Below is a small trained network, with its code and all its weights. Each question gives an input and a class and asks what happens when units are switched off, that is, made to give their printed mean instead of their output.

import numpy as np


def w(rows, s, z=0):
    codes = np.array(rows[::2]) - 128.0
    scale = np.full(codes.shape[1], s)
    scale[-1] = z or s
    return codes * scale


def f(y):
    return np.maximum(y, 0)


def log_softmax(a):
    a = a - a.max(-1, keepdims=True)
    return a - np.log(np.exp(a).sum(-1, keepdims=True))


def net(x, mask):
    res = np.array(x, float).reshape(1, 4) / 4 @ E
    y = f(res @ A[0][:, :-1].T + A[0][:, -1])
    res = res + np.where(mask, y, B[0][:, -1]) @ B[0][:, :-1]
    return log_softmax(res[-1] @ U[:, :-1].T + U[:, -1])


A, B = {}, {}
E = w([
[3,131,41,131,114,214,176],'x0',
[144,131,142,28,25,195,54],'x1',
[244,123,61,163,96,186,214],'x2',
[140,128,212,106,216,226,144],'x3',
],0.0055)
A[0] = w([
[44,129,85,135,114,174,161,69],'N1',
[196,136,88,157,105,158,166,46],'N2',
[77,130,177,108,154,110,90,33],'N3',
[170,140,143,126,148,113,116,34],'N4',
[165,143,161,124,147,94,128,62],'N5',
[9,131,53,143,111,200,147,64],'N6',
[126,135,123,151,156,98,148,55],'N7',
[204,123,166,133,118,57,84,59],'N8',
[142,134,209,116,206,232,125,3],'N9',
[137,122,220,112,213,212,148,2],'N10',
[161,127,171,135,119,103,122,122],'N11',
[114,118,42,127,47,5,118,25],'N12',
[139,154,145,106,55,162,89,33],'N13',
[133,109,143,66,55,169,76,39],'N14',
[206,140,103,138,104,146,145,49],'N15',
[56,118,137,113,133,91,96,49],'N16',
[76,133,92,146,126,164,143,69],'N17',
[89,123,106,122,131,152,139,1],'N18',
[129,126,132,95,118,123,140,93],'N19',
[164,147,89,133,140,136,139,78],'N20',
[129,120,110,140,110,100,118,51],'N21',
[245,123,211,121,139,36,80,42],'N22',
[230,112,64,142,104,177,202,62],'N23',
[105,125,119,189,211,58,195,53],'N24',
[117,125,113,155,168,98,157,29],'N25',
[90,121,85,121,132,144,136,78],'N26',
[154,115,98,132,123,152,145,86],'N27',
[148,136,136,70,45,167,89,31],'N28',
[171,121,97,148,116,155,141,37],'N29',
[134,135,102,157,196,81,154,34],'N30',
[180,123,87,119,126,154,143,48],'N31',
[1,132,198,101,149,47,45,11],'N32',
[142,135,134,139,101,138,156,26],'N33',
[119,138,84,137,66,52,121,29],'N34',
[120,135,73,149,61,47,108,21],'N35',
[103,118,134,119,146,114,97,10],'N36',
[142,119,148,77,78,176,92,58],'N37',
[114,128,99,128,103,95,112,39],'N38',
[141,131,134,106,65,171,71,36],'N39',
[106,125,124,195,189,82,175,31],'N40',
],0.012,0.0028)
B[0] = w([
[132,134,127,45,130,144,130,213],'N1',
[132,132,188,143,125,96,120,198],'N2',
[124,137,179,153,121,112,124,175],'N3',
[120,117,123,102,124,132,142,150],'N4',
[125,122,119,89,128,136,129,161],'N5',
[130,120,134,14,133,143,145,254],'N6',
[128,132,97,134,114,118,111,155],'N7',
[130,128,118,48,128,147,143,204],'N8',
[124,127,117,187,138,218,144,210],'N9',
[132,134,113,188,138,217,140,211],'N10',
[122,125,127,90,119,139,128,167],'N11',
[124,127,119,190,147,224,144,242],'N12',
[128,126,82,146,121,97,123,187],'N13',
[140,133,66,150,141,81,125,210],'N14',
[112,140,184,129,126,118,114,186],'N15',
[136,132,182,144,112,113,124,178],'N16',
[130,125,123,76,116,145,126,183],'N17',
[141,124,128,97,115,140,140,151],'N18',
[123,133,118,128,131,125,117,137],'N19',
[125,134,149,136,116,114,120,158],'N20',
[137,137,122,135,133,149,132,146],'N21',
[119,122,124,4,123,146,143,243],'N22',
[132,132,223,154,123,81,119,245],'N23',
[122,121,53,152,128,68,113,226],'N24',
[129,118,98,137,130,101,120,164],'N25',
[121,128,124,94,118,136,136,169],'N26',
[130,129,157,132,125,115,121,162],'N27',
[131,121,73,145,139,81,113,211],'N28',
[135,139,163,131,130,114,117,166],'N29',
[140,124,84,139,129,96,111,179],'N30',
[114,131,162,142,117,107,131,170],'N31',
[137,135,244,163,118,56,116,243],'N32',
[132,119,145,134,112,119,134,139],'N33',
[124,126,124,164,144,188,134,195],'N34',
[134,133,118,171,132,201,135,205],'N35',
[126,131,152,130,127,116,125,142],'N36',
[109,116,76,149,121,93,124,192],'N37',
[128,129,131,153,136,146,143,156],'N38',
[132,124,82,144,131,94,121,190],'N39',
[125,126,65,148,120,81,117,201],'N40',
],0.04,0.0079)
U = w([
[130,104,118,9,113,142,148,46],'0',
[142,145,238,182,104,63,91,184],'1',
[141,102,3,178,138,41,84,95],'2',
[135,127,113,215,170,249,155,254],'3',
],0.0061,0.00051)

Each question gives the input, the list of numbers given to net, and the class t.
The units are the neurons (one row each of A and B). Each row of codes is followed by its name. A weight is (code - 128) times the scale printed after its matrix; where a second scale follows, it is the last column's (A, B and U).
mask holds one flag per neuron, in row order. A switched-off neuron (its flag False) gives its mean, the last column of its row in B, instead of its output. The means were averaged over made-up inputs and are rounded, as every weight is.
A unit's drop is (log p(t) with every unit on - log p(t) with that unit switched off) / (log p(t) with every unit on - log p(t) with every unit switched off).
The circuit of an input: a set's keep is (log p(t) with only the set's units on - log p(t) with every unit switched off) / (log p(t) with every unit on - log p(t) with every unit switched off). Starting from the 12 units with the biggest drops (on a tie, the unit counted first), units are removed one at a time, each time the one whose removal leaves the highest keep (on an exact tie, the one counted first), for as long as the keep stays at least 0.8.
units of the circuit, in order: the units of the circuit, biggest drop first
top k neurons: the k neurons with the biggest drops, biggest first
drop of u: that unit's drop, to one decimal
input [-1,5,8,6], class 1: top neuron => [N23]
input [-7,-8,-4,-6], class 2: top 3 neurons => [N24 N40 N6]
input [2,-1,-3,1], class 1: top 2 neurons => [N22 N8]
input [-7,1,5,-6], class 0: top 2 neurons => [N22 N8]
input [6,-8,-8,-3], class 1: top 2 neurons => [N32 N16]
input [-6,0,1,-6], class 0: top 2 neurons => [N22 N8]
input [-1,-3,3,2], class 1: top 2 neurons => [N14 N28]
input [8,-8,4,3], class 0: top 2 neurons => [N6 N1]
input [-2,7,5,-7], class 2: top 2 neurons => [N28 N14]
input [0,4,-6,5], class 1: top 2 neurons => [N32 N12]
input [-8,-7,-3,2], class 0: top 2 neurons => [N22 N8]
input [-5,7,-3,8], class 3: top 2 neurons => [N9 N10]
input [-3,8,4,8], class 2: drop of N28 => 1.0
input [2,-6,8,-1], class 1: drop of N23 => 0.4
input [-7,8,-3,-1], class 2: units of the circuit, in order => [N14]
input [1,-6,7,-2], class 1: drop of N23 => 1.6
